[128 = 0]

[128 163 146 181 148 125 118 140 121 116 175  69 124 128  77 151 176 137
 127 144 110  88 175 162 107 129 154 128 121 162  98 146 128 126 156 140
  84 161  98 121 171 193 176 146 137 122 132 113 151 117 162  95 121 129
 103 140 128 146 120 108 108 126 130 140 119 181 106 106 122 109 141] | gisi > (69)
[121 116 168 130 145 142  94 109 119 143 153  87 109 117 140 131 116 119
  97 142  76 140 156 112 138 135 124 116 114 133 134 125 123 148 114 120
 137 144 131 138 109 128 152 146 132 134 146 122 112 129 107 114 124 122
 140 164 149 122 133 132 159 134 126  87 130 133  83 129 141 159 104] | nir > (66)
[116  98 171 126 156 153  83 108 118 148 157  61 117 116 144 131 128 122
  87 146  75 131 160 106 136 127 112 105 116 137 153 131 138 168 108 118
 137 135 133 143 100 122 159 142 129 128 147 133 113 126 113 110 122 125
 138 195 151 122 134 131 165 138 116  66 133 151  65 135 149 169  98] | nir > (66)
[141 120 115 133 122 114 143 150 150 129 121 176 156 127 123 122 149 128
 151 111 167 121 105 153 148 141 114 128 139 128 129 136 151 115 134 146
  75 120 127 143 131 119 116 128 123 126 119 130 111 127 134 145 130 136
 104  60 126 118 138 101  91 128 151 168 133  88 160 146 140 118 119] | guso > (62)
[123 136 154 126 144 120  98 116 117 129 125 146 102 123 140 129 100 121
 104 130  94 145 136 116 145 135 140 129 116 122 127 125 107 109 125 120
 157 126 137 132 130 133 127 142 120 145 136 124 116 129  99 128 128 119
 134 142 136 110 132 147 146 122 136 118 127 111 118 143 121 139 130] | nir > (46)
[148  59  97 128 124 145 151 141 161 150 117 109 165 112 124 136 151 147
 129 129 155 115 114 148 122 116  78 110 155 123 161 158 200 149 107 153
  82 128 128 142 104 106 122 119 124 130 129 146 125 134 141 144 118 137
 128 111 136 114 136  99  88 135 114 121 134 137 127 156 172 121  94] | guso > (62)
[122 120 164 154 166 143  90 127 145 135 168  98 131 113 119 144 147 126
  93 146 100 139 151 148 141 130 113 109 115 142 136 153 142 141 135 132
 103 150 115 164 113 151 169 151 133 116 149 134 117 124 130 112 118 124
 133 153 141 112 115  95 129 118 105 124 131 133  87 136 148 147 122] | gisi > (50)
[148 111 108 138 134 128 154 140 165 143 128 158 177 126 120 129 154 151
 139 115 161 136 120 149 128 105 102 127 114 122 135 149 149 118 123 143
 108 133 129 142 108 110 121 133 138 106 126 139 129 139 142 143 124 128
 130  65 126 109 118  86  83 119 112 161 124 101 148 135 152 121 117] | guso > (62)
[144  12  79 146 151 173 128 148 167 161 110 100 149  91 144 133 170 151
  96 153 134 103 136 141 109  88  43  90 160 130 207 193 252 155  90 162
  94 148 119 173  66 112 121  93 126 111 150 166 127 140 114 144 113 142
 122 136 154  91 104  91  85 103  80  91 134 151 106 174 204 150  99] | guso > (62)
[114  99 141 128 151 147  97 121 129 132 126 129 109 118 153 125 118 124
  92 139 100 148 129 118 134 121 110 106 122 125 159 144 133 140 122 124
 166 127 130 156  93 123 132 122 123 118 146 136 118 131  93 129 127 118
 139 168 137 112 110 136 152 110 111 103 134 116 107 137 138 160 136] | nir > (46)
[126 151 135 165 145 132 128 142 138 127 158  85 133 127  99 144 164 133
 127 142 127 107 166 154 107 109 130 129 104 160 110 143 116 133 145 130
 105 146 104 135 131 160 162 143 147 104 137 124 148 118 158 110 120 127
 123 131 118 140 106 101 112 126 104 133 119 157 111 111 133 123 135] | gisi > (69)
[122 117 155 133 141 138  92 112 115 135 142 121 106 108 146 124 114 114
  97 138  93 136 139 113 143 132 126 111 122 127 145 131 126 135 123 124
 147 123 132 154 114 122 138 130 128 135 139 130 110 128  92 123 123 118
 133 150 144 103 128 142 154 117 134  98 131 120 101 135 141 162 122] | nir > (46)
[112 136 168 148 173 140  88 122 135 130 169  81 130 130 117 139 142 125
 110 143  98 139 145 137 133 130 132 115 102 149 126 139 119 154 135 124
 105 148 117 150 123 152 170 145 134 104 145 132 121 122 139 106 124 123
 138 176 131 131 108 111 143 132 113 116 134 138  81 130 132 156 120] | gisi > (50)
[148  65  90 116 120 146 143 132 155 151 102 134 159 122 142 128 131 143
 132 121 162 118 103 131 138 126  77 111 162 118 166 148 204 145  98 150
  93 117 131 147 107 101 111 110 122 131 123 126 116 137 130 150 116 140
 128 111 138 105 140  98  90 132 121 127 127 115 142 161 168 127  97] | guso > (55)
[147  73 102 137 129 145 142 131 166 157 128 123 163 109 135 127 153 147
 128 130 151 117 121 140 129 115  79 103 141 126 168 160 207 137  99 150
  91 124 127 156  92 103 127 121 136 121 133 150 120 137 133 146 117 140
 127  98 142 107 130  91  87 127 115 121 135 126 124 154 179 136  98] | guso > (62)
[126  91 165 168 160 162  97 118 139 149 176  23 130 107 122 130 154 129
  86 154  85 111 182 137 123 114  93  93 106 152 159 156 163 161 112 142
 102 139 125 168  87 127 177 151 139 107 150 140 117 127 126 104 114 124
 137 163 144 118 116  99 129 124 107  81 133 161  68 140 172 170 101] | gisi > (50)
[152  92  98 112 113 113 149 137 153 150 106 195 138 114 146 127 117 139
 126 105 148 135 109 130 152 125 100 127 146 108 146 142 171  98 108 151
 119 123 147 133 122  93  93 119 115 159 127 138 110 133 112 157 122 134
 130  58 139  88 153 125  79 126 142 147 125  80 163 146 155 126 108] | guso > (65)
[117 144 167 148 158 139 105 124 151 128 160  92 149 134 111 136 150 131
 125 143 128 147 130 159 146 126 120 119 101 145 123 141 114 150 150 126
  95 147 118 148 120 159 177 156 138 103 146 133 127 122 152 111 129 127
 137 154 123 134 106  84 134 129 108 140 133 133  98 129 128 134 127] | gisi > (50)
